Each row is followed by roughly how far along a hidden order it lies, from 0 to 15. A new part has a new order.
In the rows, zero is written as 128.
[112  98 132 182 142 137 188 124  93 119 140 134 113 107 140 129 153 142
  68 123 134 159 128 132 123 130  86 161 179 125 157 153 132 141 128 168
 132  82 134 121 133 160 109 144 162 142 130 114 127]
0
[128 114 115 142 113  82 177 125 124 176 145 111  99  82  68   6 100  86
 123 113 148 156 115 121 133 155 139 154  48 108 140 127 119 116 102 122
 134  68 113 131 139 141 160 125 129 138 127 141 130]
5
[115  85 142 116 123 168 144 121  87 121 135 128  78 154 168 187 178 198
 133 114 162 135 103 138 120 122 102 136 232 155 150 147 141 115 153 149
 116  78 123  94  99 137  96 141 114 157 128 133 147]
2
[126 121 123 131 116  92 169 112 140 128 147 111 132  76  76  52  87  78
 103 138 158 163 121 126 137 142 142 154   1 115 143 123 110 115  73 117
 136  71 120 127 156 130 171 138 151 129 110 151 134]
5
[146 151 106 156 124  84 131 152 160 143 121 110 160 110  90  83  40  81
 136 137 104 111 152 120 135 130 172 116  16 111  89 108 119 141 122 104
 147 196 128 142 152 113 147 109 126 123 142 117 132]
14
[156  66 140  43  93 142 112 123 105 168 140 101 100 113  97 101 136 139
 170 133 174 140 109 127 147 125 151 144  73 137 133 129 133 100  96  81
 132  83 105  76 107 112 129 138  74 133 105 150 159]
7
[111 109 126 176 144 122 191 109 118 130 127 145 101 116 138  37 147 132
  74 127 123 166 122 136 124 136  88 155 155 129 151 144 130 147 111 180
 127  78 132 136 146 153 111 142 164 148 117 125 126]
0
[126 132 124 157 120  90 175 124 128 169 140 117 115  95  68  57  91  95
 107 120 145 164 120 128 131 168 123 155  14 108 156 124 111 107  79 114
 135  80 114 126 134 127 166 127 136 135 133 148 125]
5
[125 103 121 133 104  89 160 116 127 145 149 129 139  84  91   6 103  88
 105 131 152 163 115 126 137 133 143 147  15 116 140 138 109 125  64 123
 138  65 109 124 155 122 158 140 158 130 115 145 130]
5
[126 112 117 136 116  84 178 120 144 142 156 114 145  85  77  62  84  91
 100 133 154 167 117 128 135 133 137 152  10 112 133 129 113 112  81 116
 137  54 111 119 146 128 161 138 147 117 121 148 131]
5
[132 103 119 140 108  84 175 128 125 133 160 105 144  81  76  97 102  87
 126 131 152 156 125 132 136 135 137 154   1 119 130 133 117 116  67 118
 147  46 100 119 150 127 157 137 118 131 123 136 135]
5
[159 143 135  78 115 119  74 144 157 156 122 106 129 128 122 162 126 140
 194 133 122  76 147 124 144 101 174 105 120 126  98 112 131 113 115  75
 130 174 119 122  91  95 128 102  45 115 142 130 150]
15
[113 103 150  86 118 177 130 118 105 107 122 132  86 138 166 168 178 202
 113 129 162 141  98 135 122 113  86 149 218 141 160 144 137 129 147 152
 106 126 129  83 102 137 102 148 126 149 126 136 136]
2
[141 172 114 157 137  87 131 135 171 120 132 118 171 115 105 120  84  84
 139 135 103 116 155 118 125 127 169 109  24 107  84  95 114 138 110 103
 143 227 128 158 154 108 159 105 135 106 146 118 118]
14
[134 135 149 139 123 174  81 150 116 115 129 122 137 177 184 255 178 135
 165 117 102  80 145 138 132  95 136 105 255 150  98 137 141 139 157 128
 122 109 148 125 107 132  73 124  58 124 140  98 138]
11
[149 157 120 147 137  92 122 143 176 147 132 108 151  99  93 122  89  80
 126 142 108 104 157 120 132 123 190 123  52 114  86 108 111 140 115  96
 142 201 140 142 140 107 144 119 104 115 141 113 131]
14
[148 151 118 140 138  86 126 144 163 152 109 113 138 104 102  68  76  94
 127 131 103 106 149 119 133 128 181 117  33 113  85 102 113 138 113 106
 144 183 137 158 150 123 141 110 115 123 139 120 126]
14

[120 134 121 148 147  89 106 153 116  99  92 118 104 109 127   1 124 111
 105 126  82 131 143 104 150 125 129 156 144 102 139 101 125 170 137 108
 134 114 121  56 143 109  44   1 132 134 244 126 144 195  96 141 131 129
  46 123 136  29 102 103 129 157 179 135 113 108 111 135 164 134 114 254
  90]
14
[127 133 135 131 125 135 120 128 100 107 204 127 115 123 133  94 129 121
 130 129 120 124  93 121 144 124 123  92 149 113 106 108 125 161 128 120
 130  98 147 122 120 140  66  49 104 123 137 130 157 138 122 117 129 118
 117 123 122  48 119  88 131 130 108 124 117 103 122 125 153 103 164 101
 108]
7
[124 134 134 131 122 138 120 138  97 114 194 125 113 123 132 124 130 121
 124 127 125 129 109 128 135 123 126 106 141 114 111 109 125 156 134 120
 130  98 151 110 114 130  73  98 122 123 167 126 152 143 123 119 136 104
 103 124 122  50 127 116 126 134  99 129 116 112 130 121 150  90 152 116
 112]
7
[127 131 139 127 115 156 127 120  99 125 195 122 126 131 132 164 129 125
 142 129 132 131  95 127 133 125 123  75 142 127 112 122 131 144 131 126
 129  95 157 142 111 140  96 114 125 121 119 129 150 114 125 115 131 102
 126 124 121  76 128 108 130 115  84 125 131 112 139 120 147  89 156  86
 123]
5
[118 135 120 150 150  85 108 156 118 102  75 115 103 108 126   1 124 110
 102 125  78 134 147 103 150 124 131 160 140  99 147 103 126 169 139 108
 135 118 120  51 144 104  56  41 141 134 255 124 137 193  93 144 133 126
  41 123 139  24 105 107 128 161 183 137 116 107 113 135 166 138 104 255
  91]
15
[132 128 145 121 107 179 133 103 105 145 204 113 140 136 133 207 126 131
 158 128 141 124  72 126 127 128 118  58 136 141 106 131 136 139 127 132
 126  96 164 179 106 151 123 130 130 122  60 134 149  91 126 108 122 109
 158 124 116 104 136  98 137  92  82 117 142 114 161 118 135  98 179  36
 138]
2
[124 135 128 135 129 130 119 159 103 111 172 119 111 122 133 103 129 120
 114 124 117 123 129 127 129 121 127 123 137 107 112 101 120 161 135 114
 130 103 147  88 114 127  71  96 132 126 215 125 148 165 119 123 136 108
  94 124 123  39 127 124 127 146 113 129 108 112 128 122 146  92 154 157
 108]
9
[128 130 141 125 115 162 128 118 102 130 201 119 130 131 132 159 128 127
 144 128 133 128  87 126 131 126 121  68 139 131 110 122 132 149 130 129
 128  96 156 150 109 144 106 118 127 122 101 130 150 107 123 114 128 104
 130 124 123  86 134 105 131 110  92 121 134 114 146 119 136  96 165  69
 127]
4
[135 127 148 116  98 199 139  97 113 151 221 114 149 142 135 232 126 134
 163 127 154 117  64 131 121 129 116  52 131 148 102 137 135 132 125 134
 124  98 163 205 102 159 150 146 127 121  19 136 152  80 137 102 119 117
 186 124 112 130 139  98 140  85  69 113 139 115 173 114 125  99 192  11
 148]
0
[127 133 134 129 119 147 124 134 104 118 200 120 121 129 134 127 129 124
 133 125 126 122 100 127 133 124 123  90 143 118 105 111 124 156 130 121
 128 100 150 128 111 135  90  93 121 123 135 130 153 136 122 114 129 110
 115 124 120  61 129 102 133 126 105 121 119 108 136 120 144 100 174 102
 121]
6
[119 135 122 144 144  98 109 160 108 104 111 120 104 113 128  14 127 113
 105 126  92 132 143 112 143 124 129 151 140 102 134 101 124 165 140 110
 134 113 134  60 135 109  55  58 138 131 252 124 139 189 103 140 137 115
  58 124 132  27 113 123 125 159 152 138 112 113 118 131 162 119 113 227
  98]
13
[133 127 147 118 101 184 134  94 107 145 220 117 143 138 133 217 126 132
 165 129 143 123  61 124 128 129 116  43 136 144 105 129 137 135 126 138
 126  96 160 193 106 159 123 128 122 121  27 135 150  83 131 102 122 113
 174 124 112 128 135  95 138  88  79 117 142 114 165 118 135  96 179  16
 141]
1
[124 135 128 136 130 121 118 153  98 109 171 121 110 121 132  96 129 118
 117 125 113 124 123 124 134 122 127 118 140 107 112 107 121 157 134 114
 131 104 150  92 117 123  70  79 126 125 208 126 150 164 117 122 135 110
  86 124 123  39 124 117 127 145 117 129 108 113 127 123 150  99 151 165
 107]
9

Part 3:
[210 205 143 128 118 240 139 100 126 128 177 115  89 143 153 133 162 147
 207 126 126  79 156 112 118 121 127 130 109 144 161 124 129 125 128 127
 141 115 138 140 119 109 118 104  91  38 122  12 114 129   1  61 157  96
 112 145 119 132 125 131 165 131  45]
1
[143 143 120 128 126 113 132 115 121 127 143 118 125 118 131 126 130 141
 133 121 142 120 143 127 132 122 126 128  63 160 133 128 129 125 127 126
 129 121 119 117 121 128 123 138 120 141 124 137 129 131 117 109 133 147
 130 128 151 127 117 132 121 128  89]
1
[126 161 129 130 165 137 129 123 120 126 137 125 137 128 126 129 137 134
 141 125 133 112 131 126 130 116 128 148  75 134 135 129 130 133 126 129
 133 124 134 137 123 127 119 135 121 103 126 128 125 128 172 140 112 125
 136 129 132 130 127 132 121 132 108]
14
[131 139 121 131 144 137 130 124 124 130 131 121 124 127 124 129 132 137
 142 125 123 128 137 127 109 125 128 130 136 138 131 126 138 124 127 126
 119 121 128 129 120 130 126 134 123 148 124 123 145 131 138 124 137 145
 133 128 138 127 121 130 118 130 117]
12
[137 177 141 137 101 143 134 109 115 120 136 115 107 124  94 126 133 139
 133 122 159 186 145 132 115 134 128 123 150 195 133 125 132 129 126 128
 118 119 162 130 112 140 122 159 162 148 124   7 136 130 131 122 138 112
 152 130 125 138 104 136 137 130 138]
5
[151 100 123 131 128 123 129 116 116 125 127 125 152 133  79 127 137 126
  92 130  86 135 129 126  97 137 128 147 145  67 122 130 129 114 130 127
 128 126 140 131 130 124 127 119 145 134 127 108 126 125  92 172 103 125
 124 130 107 124 128 130 126 125 121]
12
[120 159 128 145 177 170 135 123 123 118 154 123 160 119 123 125 145 129
  78 128 198 195 154 128 151 155 127 115 144  63 130 127 125 136 115 123
 123 117 142 153 109 122 125 157 116  75 125 239 119 131 190  56 168  48
 143 130 111 118 167 131 182 125 104]
13
[155  97 105 142 154 107 128 126 131 119 149 120 109 132  95 126 133 124
 114 132 182 138 117 132  73  93 127 145 144 200 127 133 129 120 133 127
 132 128  72 113 123 129 126 107 153 138 125 165 138 131 170 137  93 147
 135 121 125 130 135 131  98 132 169]
6
[167 161 138 131 143 197 133 116 125 125 137 121 134 117 100 125 126 133
 105 126  64 118 145 126 129 140 126 129 150 192 134 126 128 124 125 124
 127 123 135 124  94 123 124 130 115 111 125 158 119 130 147  80 119 121
 132 134 138 128 132 131 119 132 136]
7
[174 162 110 134 138 123 132 127 133 118 155 119 131 119 111 123 143 147
  54 126  87 166 134 137 170 142 128 152 125 253  95 122 127 130 134 126
 128 127 158 111 111 123 123 143 113  36 125 222 130 118 184  96 200 151
  74 129 154 134 124 128 199 133 187]
8
[141 125  97 121  70 163 129 134 129 151 145 126 131 129 136 124 129 126
  87 127 107 169 122 129 110 117 128 114 150 161 118 129 130 128 118 130
 130 121 119 115 125 144 130 160 119  89 124 235 146 142 187  96 144 123
 134 124 137 131 126 131 141 127 217]
15
[101 255 137 139 145 209 133 117 110 122 116 135 103 123 152 128 181 141
 106 123 171 123 112 115 187  88 129 116 147 156 162 123 131 150 126 127
 140 121 122 109 128 130 125 141 110  75 122 206  84 139 209   1 157 125
 151 121 104 137 106 132 122 127 162]
4
[147 113  99 145 112 155 142 111 115 124 158 132 113 118  92 128  93 134
  85 122 109 125 142 132 133  99 128 133 109  46 114 131 127 136 121 128
 115 113 110 130 119 143 119 137 132 127 123 180 124 131 158 113  90 119
 137 123 156 126 143 133 108 128 225]
4
[157  55 131 126  53  99 130 131 122 119 121 119 126 132 105 132 115 133
 101 126 142  21 136 127 172 137 126 110 132  40 149 122 133 131 118 130
 149 125  79 120 120 132 125 141 108 137 124 190 127 127  92 188  83  82
  92 161 140 130 152 130 176 131 126]
0
[157  56 119 131  92 152 126 125 131 122 116 124 145 141 122 129 110 129
 182 114 255   1 145 118  94 153 127 111 125 221 165 129 126 119 117 127
 136 118 102 107 117 133 119 128  90  98 124 255 104 142 105  86 118 152
 132 133 171 121 134 132 135 127 241]
6
[176 186 128 139 113 131 111 111 131 131 137 122 121 123 135 123 120 139
 165 124 130  66 130 126 110 140 127 125 226 239 121 124 127 136 115 123
 117 122 123 143 122 139 131 120 142  82 124 133 128 125 241 170 101 127
 125 132 144 119 134 129 129 131  98]
13

[119 146 133 147 175 115 102 122 122 122 118 123 117 142 102 106  94 188
 149 127  73 150]
7
[126 139 130 131 131 115 113 133 122 138 126 125 122 135 123 120 105 182
 156 111 107 146]
4
[114 129 129 123 138 126 114 139 133 115 121 131 122 124 104 115 104 141
 139 146  95 138]
3
[140 171 134 174 147  87 119 134 123 140 133 107 124 147 134 125 103 170
 125  92  77 133]
5
[137 148 136 172 154 140 132 141 143 124 134 106 129 136 125 142 118 141
 108 124  83 119]
2
[112 116 131 143 108 148 117 140 137 120 128 129 130 148 107 121 125 169
 158 141 124 138]
0
[156 181 135  91 255 114 120 129 124 130  92 125 113 109 107 109  78 126
 105 158  64 166]
15
[137 158 136 171 175 123 110 122 119 139 122 118 123 163 112 110  92 201
 131 106  53 149]
8
[127 119 136 173 143 158 106 116 141 118 124 118 128 165 101 112 111 208
 145 141  95 143]
4
[133 156 134 124 194 117 116 139 114 134 117 121 122 143 115 110  89 158
 140 125  99 152]
8
[120 135 129 125 117 122 111 127 127 131 125 136 118 129 116 118 103 172
 155 132 109 143]
4
[129 152 136 165 179 130 111 121 150 105 120 111 121 118  99 130 103 176
 110 137  15 127]
6
[129 151 140 164 231 137 102 117 136 104 107 108 122 141  83 105  81 151
 111 153  25 147]
11
[136 149 130 147 131 143 123 128 151 115 131 118 123 101 118 148 124 165
 114 126  79 122]
2
[119 158 135 178 136  92 111 121 130 124 129 109 119 133 120 132  96 214
 126  88   6 128]
6
[137 155 130 110 176 104 119 143 113 138 117 123 119 119 121 111 118 145
 143 125 110 152]
8
[144 172 137 180 172 125 112 111 138 134 120  94 119 139 120 129  91 192
 108 107  32 137]
9
[123 171 130 150 157  88 119 129 128 124 121 121 115 105 128 138 110 143
 118 107 117 124]
6
[163 188 131  59 205  99 126 128 112 156 109 116 114 119 138 117  92 146
 117 107  83 156]
12
[109 130 134 159 134 144  99 115 159  93 120 127 122 123  85 129 105 192
 129 150  49 126]
3
[ 93 147 129 136 150  74 105 148 102 118 129 126 119 130 115 107  99 175
 168 104  82 139]
3
[150 183 134 147 184  97 107 110 118 143 110 108 111 140 124 114  79 198
 120  94  31 154]
12
[158 164 141 167 225 125 114 124 112 147 116  95 124 167 116 104  86 184
 109 118  46 159]
12
[123 156 135 158 192 119 111 127 142 108 117 116 121 119  94 127  99 164
 113 142  39 129]
6
[122 144 132 173 174 131 112 117 139 110 122 115 121 122 107 132 103 181
 108 130  19 127]
6
[150 133 136 116 183 156 133 156 130 131 118 119 135 150 115 119 104 104
 133 161 162 139]
4
[134 173 137 138 242 105 116 125 132 105 111 120 117 111 101 122  91 144
 100 145  27 130]
10
[162 155 144 168 201 162 124 129 132 143 118  98 129 165 122 120 106 152
 105 137  76 152]
8
[153 189 143 169 255 105 118 125 123 127 106  97 117 134 118 119  87 161
  82 114   1 144]
14
[103 182 133 142 180  54  94 115 115 111 114 121 105 116  96 107  75 213
 138  99   6 142]
10
[142 190 138 125 240 103  99 105 114 132  95 115 108 138 106  95  71 203
 131 115  31 167]
15
[130 170 134 120 208 110 110 122 132 108 104 125 115 107  96 117  96 156
 115 144  27 141]
11
[122 131 132 160 105 132 118 138 128 136 137 122 130 154 127 118 117 185
 160 113 125 136]
1
[138 206 131 123 237  69 109 123 124 121  99 122 103  86 114 121  79 145
 100 115  41 140]
14
[148 148 133 164 148 159 127 134 156 114 124 113 132 121 118 148 123 149
 102 144  97 118]
2
[111 107 143 213 175 171 119 140 127 117 137  97 145 214  86 100 108 210
 150 137  92 144]
0
[ 82 135 131 174 142  67 100 142  95 122 131 118 122 142 101 103  93 197
 173  93  71 145]
3
[122 129 131 130 151 151 112 133 147 106 114 135 125 116  98 123 110 148
 141 158  87 134]
3
[137 158 144 201 212 138 105 104 146 108 118  92 122 154  95 120  91 201
  91 121   1 135]
10
[160 182 134 143 172 125 123 122 139 136 115 113 115 107 139 139  97 148
  99 117  46 135]
9
[151 177 139 158 191  90 126 145 100 156 126  94 121 151 142 119  87 154
 118  87  72 147]
9
[144 135 133 158 130 167 111 111 154 123 122 123 126 140 116 129 114 199
 132 135  93 139]
5
[149 148 136 172 159 151 116 121 146 131 126 108 127 150 111 127 110 171
 112 124  71 137]
5
[ 90 149 125 126 131  69 105 140 107 123 129 137 116 118 110 113 103 164
 173 103 103 137]
3
[113 158 131 157 121 105 115 133 137 114 130 118 153 121 113 135 105 163
 131 114  49 120]
2
[146 170 136 135 197 120 111 115 121 134 108 119 115 141 110 111  77 173
 130 120  79 160]
12
[135 135 139 149 200 137 121 150 116 150 129 104 132 173 107 108 101 151
 143 120 108 153]
4
[133 191 136 163 206  75 102 103 128 113 104 107 107 116 103 121  83 189
 101 108   1 136]
14
[148 166 139 158 236 153 117 113 159  98 103 116 117 116  87 127  87 150
  85 171  11 136]
10
[128 146 132 160 137 132 119 128 147 112 130 119 124 123 116 141 116 162
 121 127  59 119]
2
[120 129 141 151 201 141 104 123 136 105 111 117 125 142  87 109 102 182
 129 152  58 143]
7
[137 148 138 153 192 133 115 129 122 135 119 114 125 144 109 104  94 172
 130 137  50 157]
8
